[[149 103 104 148 152]
 [109 151 149 146 109]
 [146 121 108 106 117]]
->
[[152 148 104 103 149]
 [109 146 149 151 109]
 [117 106 108 121 146]]

[[139 132 117 120 119 135 136 129 127]
 [137 126 102 127 128 122 129 114 149]
 [130 115 144 128 141 135 138 131 148]
 [140 141 126 131 118 127 128 124 132]]
->
[[127 129 136 135 119 120 117 132 139]
 [149 114 129 122 128 127 102 126 137]
 [148 131 138 135 141 128 144 115 130]
 [132 124 128 127 118 131 126 141 140]]

[[135 135 132 133 152]
 [145 144 141 143 137]
 [132 132 130 131 154]
 [124 123 123 123 150]
 [111 112 113 112 140]]
->
[[152 133 132 135 135]
 [137 143 141 144 145]
 [154 131 130 132 132]
 [150 123 123 123 124]
 [140 112 113 112 111]]

[[117 145 146 124 132 137 129 124 132 139]
 [138 125 136 127 124 137 146 123 136 146]
 [131 123 142 126 123 117 129 143 128 109]
 [136 118 104 128 127 126 117 131 139 128]
 [134 121 136 122 111 135 133 140 144 119]]
->
[[139 132 124 129 137 132 124 146 145 117]
 [146 136 123 146 137 124 127 136 125 138]
 [109 128 143 129 117 123 126 142 123 131]
 [128 139 131 117 126 127 128 104 118 136]
 [119 144 140 133 135 111 122 136 121 134]]

[[105 105]
 [125 126]
 [134 135]
 [124 125]]
->
[[105 105]
 [126 125]
 [135 134]
 [125 124]]

[[132 103 121]
 [151 125 134]
 [142 144 136]
 [115 155 150]
 [107 135 128]
 [153 123 125]
 [154 115 125]
 [139  99 108]
 [108 126 130]
 [126 111 116]
 [124 101 107]
 [151 111 128]]
->
[[121 103 132]
 [134 125 151]
 [136 144 142]
 [150 155 115]
 [128 135 107]
 [125 123 153]
 [125 115 154]
 [108  99 139]
 [130 126 108]
 [116 111 126]
 [107 101 124]
 [128 111 151]]

[[128 124 101 144]
 [127 128 126 141]
 [127 127 128 140]
 [137 135 117 141]
 [133 136 138 138]]
->
[[144 101 124 128]
 [141 126 128 127]
 [140 128 127 127]
 [141 117 135 137]
 [138 138 136 133]]

[[143 134 121 119 114 132 121 117 119]
 [139 148 103 100 114 145 132 127 103]
 [123 110 151 153 136 111 121 124 149]
 [116 109 151 155 142 112 125 130 152]
 [114 118 140 142 142 120 132 136 141]
 [125 142 110 108 128 142 139 138 113]
 [120 138 116 116 133 138 139 141 119]
 [112 122 135 137 143 124 136 140 137]
 [113 110 150 154 145 113 128 134 151]]
->
[[119 117 121 132 114 119 121 134 143]
 [103 127 132 145 114 100 103 148 139]
 [149 124 121 111 136 153 151 110 123]
 [152 130 125 112 142 155 151 109 116]
 [141 136 132 120 142 142 140 118 114]
 [113 138 139 142 128 108 110 142 125]
 [119 141 139 138 133 116 116 138 120]
 [137 140 136 124 143 137 135 122 112]
 [151 134 128 113 145 154 150 110 113]]
---
[[131 130 124 131 130 142 127 125 120 123 132 123 134 127]
 [123 119 143 106 137 117 136 128 127 126 121 123 120 127]
 [135 122 133 122 136 138 133 123 117 120 127 122 141 131]
 [130 127 123 130 128 142 127 126 121 123 129 124 138 135]
 [151 115 142 115 148 118 129 115 118 119 124 123 150 130]]
->
[[151 115 142 115 148 118 129 115 118 119 124 123 150 130]
 [131 130 124 131 130 142 127 125 120 123 132 123 134 127]
 [123 119 143 106 137 117 136 128 127 126 121 123 120 127]
 [135 122 133 122 136 138 133 123 117 120 127 122 141 131]
 [130 127 123 130 128 142 127 126 121 123 129 124 138 135]]

[[133 120 112 117 114 121 109]
 [107 107 115 115 112 107 114]
 [147 136 123 128 127 139 122]
 [124 110 109 114 110 111 109]
 [140 129 117 126 120 129 118]
 [106 113 124 123 123 113 124]
 [150 146 135 131 144 143 140]
 [150 141 130 132 136 143 130]
 [126 139 147 143 147 138 150]]
->
[[126 139 147 143 147 138 150]
 [133 120 112 117 114 121 109]
 [107 107 115 115 112 107 114]
 [147 136 123 128 127 139 122]
 [124 110 109 114 110 111 109]
 [140 129 117 126 120 129 118]
 [106 113 124 123 123 113 124]
 [150 146 135 131 144 143 140]
 [150 141 130 132 136 143 130]]

[[129 129 116]
 [128 128 120]
 [126 129 153]
 [128 128 118]
 [129 129 120]
 [129 128 118]
 [129 129 118]
 [128 128 119]
 [129 129 116]
 [129 129 117]
 [128 128 120]
 [128 128 119]]
->
[[128 128 119]
 [129 129 116]
 [128 128 120]
 [126 129 153]
 [128 128 118]
 [129 129 120]
 [129 128 118]
 [129 129 118]
 [128 128 119]
 [129 129 116]
 [129 129 117]
 [128 128 120]]

[[127 121 119 132 128 131 110 121 130 131]
 [119 146 124 135 135 141 128 111 138 132]
 [124 144 150 150 112 112 120 132 109 136]
 [148 140 145 141 137 130 137 120 120 134]
 [121 127 129 151 140 129 124 122 119 132]
 [133 147 151 127 136 111 138 135 143 139]
 [107 117 131 124 115 140 112 109 127 112]
 [132 123 131 121 113 139 121 134 124 137]]
->
[[132 123 131 121 113 139 121 134 124 137]
 [127 121 119 132 128 131 110 121 130 131]
 [119 146 124 135 135 141 128 111 138 132]
 [124 144 150 150 112 112 120 132 109 136]
 [148 140 145 141 137 130 137 120 120 134]
 [121 127 129 151 140 129 124 122 119 132]
 [133 147 151 127 136 111 138 135 143 139]
 [107 117 131 124 115 140 112 109 127 112]]

[[125 126 127 129 125 125 134 124 126 125 134 127 126 132]
 [104 115 128 133 111 123 134 104 118 128 134 130 129 134]
 [116 119 125 129 117 125 134 115 120 128 133 127 129 133]
 [126 129 130 128 128 130 122 126 129 131 122 130 131 124]
 [140 134 128 126 137 131 127 142 132 129 128 125 128 125]]
->
[[140 134 128 126 137 131 127 142 132 129 128 125 128 125]
 [125 126 127 129 125 125 134 124 126 125 134 127 126 132]
 [104 115 128 133 111 123 134 104 118 128 134 130 129 134]
 [116 119 125 129 117 125 134 115 120 128 133 127 129 133]
 [126 129 130 128 128 130 122 126 129 131 122 130 131 124]]

[[125 142 122]
 [128 148 124]
 [126 146 121]
 [124 141 122]
 [127 151 122]
 [128 151 123]
 [124 140 121]
 [124 141 122]
 [125 143 122]]
->
[[125 143 122]
 [125 142 122]
 [128 148 124]
 [126 146 121]
 [124 141 122]
 [127 151 122]
 [128 151 123]
 [124 140 121]
 [124 141 122]]

[[122 144 141 139 116 136 113 122 125 137 142 135 100 139 137]
 [124 139 139 154 115 142 115 106 118 122 134 139 109 141 144]]
->
[[124 139 139 154 115 142 115 106 118 122 134 139 109 141 144]
 [122 144 141 139 116 136 113 122 125 137 142 135 100 139 137]]
